Here is a tiny trained network, its code and every weight. The questions are about switching its units off for an input and a class, where a switched-off unit gives its printed mean instead of its output.

import numpy as np


def w(rows, s, z=0):
    codes = np.array(rows[::2]) - 128.0
    scale = np.full(codes.shape[1], s)
    scale[-1] = z or s
    return codes * scale


def f(y):
    return np.maximum(y, 0)


def log_softmax(a):
    a = a - a.max(-1, keepdims=True)
    return a - np.log(np.exp(a).sum(-1, keepdims=True))


def net(x, mask):
    res = np.array(x, float).reshape(1, 7) / 4 @ E
    y = f(res @ A[0][:, :-1].T + A[0][:, -1])
    res = res + np.where(mask, y, B[0][:, -1]) @ B[0][:, :-1]
    return log_softmax(res[-1] @ U[:, :-1].T + U[:, -1])


A, B = {}, {}
E = w([
[128,120,117,127,121,123,129,133,126,128],'x0',
[114,202,4,147,183,140,95,114,156,107],'x1',
[126,127,129,129,126,130,126,127,128,124],'x2',
[124,126,124,115,132,120,131,135,125,130],'x3',
[112,202,155,137,54,125,127,211,173,179],'x4',
[141,135,104,78,116,174,72,92,54,230],'x5',
[132,128,127,134,129,127,130,127,128,131],'x6',
],0.015)
A[0] = w([
[173,23,126,113,198,124,185,24,78,38,155],'n0',
[100,147,94,159,162,116,119,133,185,152,57],'n1',
[97,153,27,118,175,171,72,11,81,162,109],'n2',
[133,82,132,120,112,131,138,146,184,144,108],'n3',
[116,149,130,84,124,84,137,160,106,98,124],'n4',
[110,149,128,180,108,144,138,122,91,161,125],'n5',
[97,235,48,181,177,111,126,132,151,121,84],'n6',
[160,46,166,129,185,92,176,41,83,44,18],'n7',
[150,157,126,186,107,103,83,162,89,133,90],'n8',
[99,138,204,111,2,77,172,162,200,84,140],'n9',
[144,148,143,79,75,147,53,89,80,219,143],'n10',
[137,113,74,108,222,146,61,73,64,110,97],'n11',
[149,92,113,131,183,109,170,188,199,59,190],'n12',
[133,193,105,127,83,184,97,216,172,189,13],'n13',
[182,101,169,105,95,125,115,114,74,109,64],'n14',
[159,127,192,155,34,66,149,188,148,124,133],'n15',
[95,193,49,150,150,124,110,114,180,116,129],'n16',
[140,111,86,90,169,103,67,69,94,130,90],'n17',
[100,226,84,130,135,139,86,132,163,72,49],'n18',
[161,187,153,68,47,159,81,117,18,179,17],'n19',
[111,192,51,154,136,128,109,138,191,106,19],'n20',
[104,119,92,210,200,52,179,159,149,15,5],'n21',
[141,149,93,131,171,189,176,149,163,139,141],'n22',
[102,145,138,156,132,98,213,157,145,143,106],'n23',
[187,128,122,82,136,113,139,147,120,99,142],'n24',
[101,151,127,178,184,71,180,104,157,69,58],'n25',
[152,19,209,121,124,146,173,99,64,196,34],'n26',
[155,151,44,122,175,188,91,80,115,128,120],'n27',
],0.0092,0.014)
B[0] = w([
[76,72,103,119,119,123,39,60,45,168,253],'n0',
[120,128,173,160,94,137,150,153,130,151,146],'n1',
[170,206,77,114,140,162,172,213,204,67,220],'n2',
[127,148,114,141,120,140,115,166,154,149,141],'n3',
[114,170,133,165,115,108,134,143,121,141,140],'n4',
[116,109,164,117,139,127,105,96,165,125,145],'n5',
[118,94,154,95,113,131,74,93,71,176,202],'n6',
[92,13,247,175,61,226,134,199,81,202,194],'n7',
[117,110,159,153,176,87,111,140,113,103,138],'n8',
[173,138,148,154,151,221,198,186,184,142,217],'n9',
[87,91,85,120,119,69,55,37,104,136,205],'n10',
[166,173,86,133,177,127,195,170,179,75,197],'n11',
[134,63,169,131,52,164,104,100,90,194,225],'n12',
[112,116,58,55,191,8,31,1,54,97,172],'n13',
[117,141,66,111,132,142,111,82,150,118,148],'n14',
[143,149,152,164,109,151,199,185,147,129,198],'n15',
[99,91,123,93,138,81,78,38,86,124,204],'n16',
[130,168,103,105,177,139,158,172,152,107,170],'n17',
[122,97,167,144,99,151,135,107,59,177,172],'n18',
[100,33,225,149,46,187,69,173,66,215,171],'n19',
[94,34,200,172,22,200,98,166,86,230,167],'n20',
[110,160,61,71,177,93,73,58,121,78,197],'n21',
[134,122,146,54,150,136,125,110,98,88,164],'n22',
[117,154,148,146,113,139,149,147,150,135,157],'n23',
[145,169,141,133,117,110,130,97,122,124,144],'n24',
[132,103,89,128,160,46,122,83,106,109,176],'n25',
[122,141,89,99,208,39,40,61,77,55,179],'n26',
[133,173,98,148,134,114,185,155,152,77,198],'n27',
],0.0085,0.021)
U = w([
[97,29,204,127,68,156,94,144,94,234,254],'0',
[101,83,75,84,189,54,53,39,97,55,71],'1',
[168,171,106,133,167,147,238,254,239,28,69],'2',
],0.009,0.00099)

Each question gives the input, the list of numbers given to net, and the class t.
The units are the neurons (one row each of A and B). Each row of codes is followed by its name. A weight is (code - 128) times the scale printed after its matrix; where a second scale follows, it is the last column's (A, B and U).
mask holds one flag per neuron, in row order. A switched-off neuron (its flag False) gives its mean, the last column of its row in B, instead of its output. The means were averaged over made-up inputs and are rounded, as every weight is.
A unit's drop is (log p(t) with every unit on - log p(t) with that unit switched off) / (log p(t) with every unit on - log p(t) with every unit switched off).
The circuit of an input: a set's keep is (log p(t) with only the set's units on - log p(t) with every unit switched off) / (log p(t) with every unit on - log p(t) with every unit switched off). Starting from the 12 units with the biggest drops (on a tie, the unit counted first), units are removed one at a time, each time the one whose removal leaves the highest keep (on an exact tie, the one counted first), for as long as the keep stays at least 0.8.
circuit, biggest first: the units of the circuit, biggest drop first
k most important neurons: the k neurons with the biggest drops, biggest first
drop of u: that unit's drop, to one decimal
input [-8,0,2,-8,-3,-2,8], class 0: circuit, biggest first -> n26
input [-7,5,6,3,8,3,-3], class 1: 3 most important neurons -> n13; n7; n12
input [-8,1,8,-5,2,6,-6], class 1: 4 most important neurons -> n7; n10; n12; n20
input [-5,7,8,-4,2,-7,0], class 0: 3 most important neurons -> n20; n12; n18
input [-6,2,6,-8,4,8,-1], class 1: 2 most important neurons -> n13; n10
input [7,2,3,1,8,4,-8], class 1: 3 most important neurons -> n13; n7; n12
input [2,1,-7,7,7,7,0], class 1: 3 most important neurons -> n13; n10; n7
input [6,-1,8,1,-7,0,0], class 0: 2 most important neurons -> n7; n21
input [0,7,5,-8,6,0,-6], class 0: 3 most important neurons -> n20; n18; n21
input [-3,1,4,1,0,8,4], class 2: 2 most important neurons -> n2; n0
input [-7,-1,3,-7,-6,-5,6], class 0: drop of n7 -> 2.1
input [8,8,-8,5,-1,3,3], class 2: drop of n2 -> 0.3
input [0,-4,4,7,-5,4,5], class 1: drop of n26 -> 0.2
input [-7,5,-5,-8,-6,7,-8], class 2: circuit, biggest first -> n2
input [-4,1,-4,-8,0,3,3], class 2: drop of n0 -> 0.4
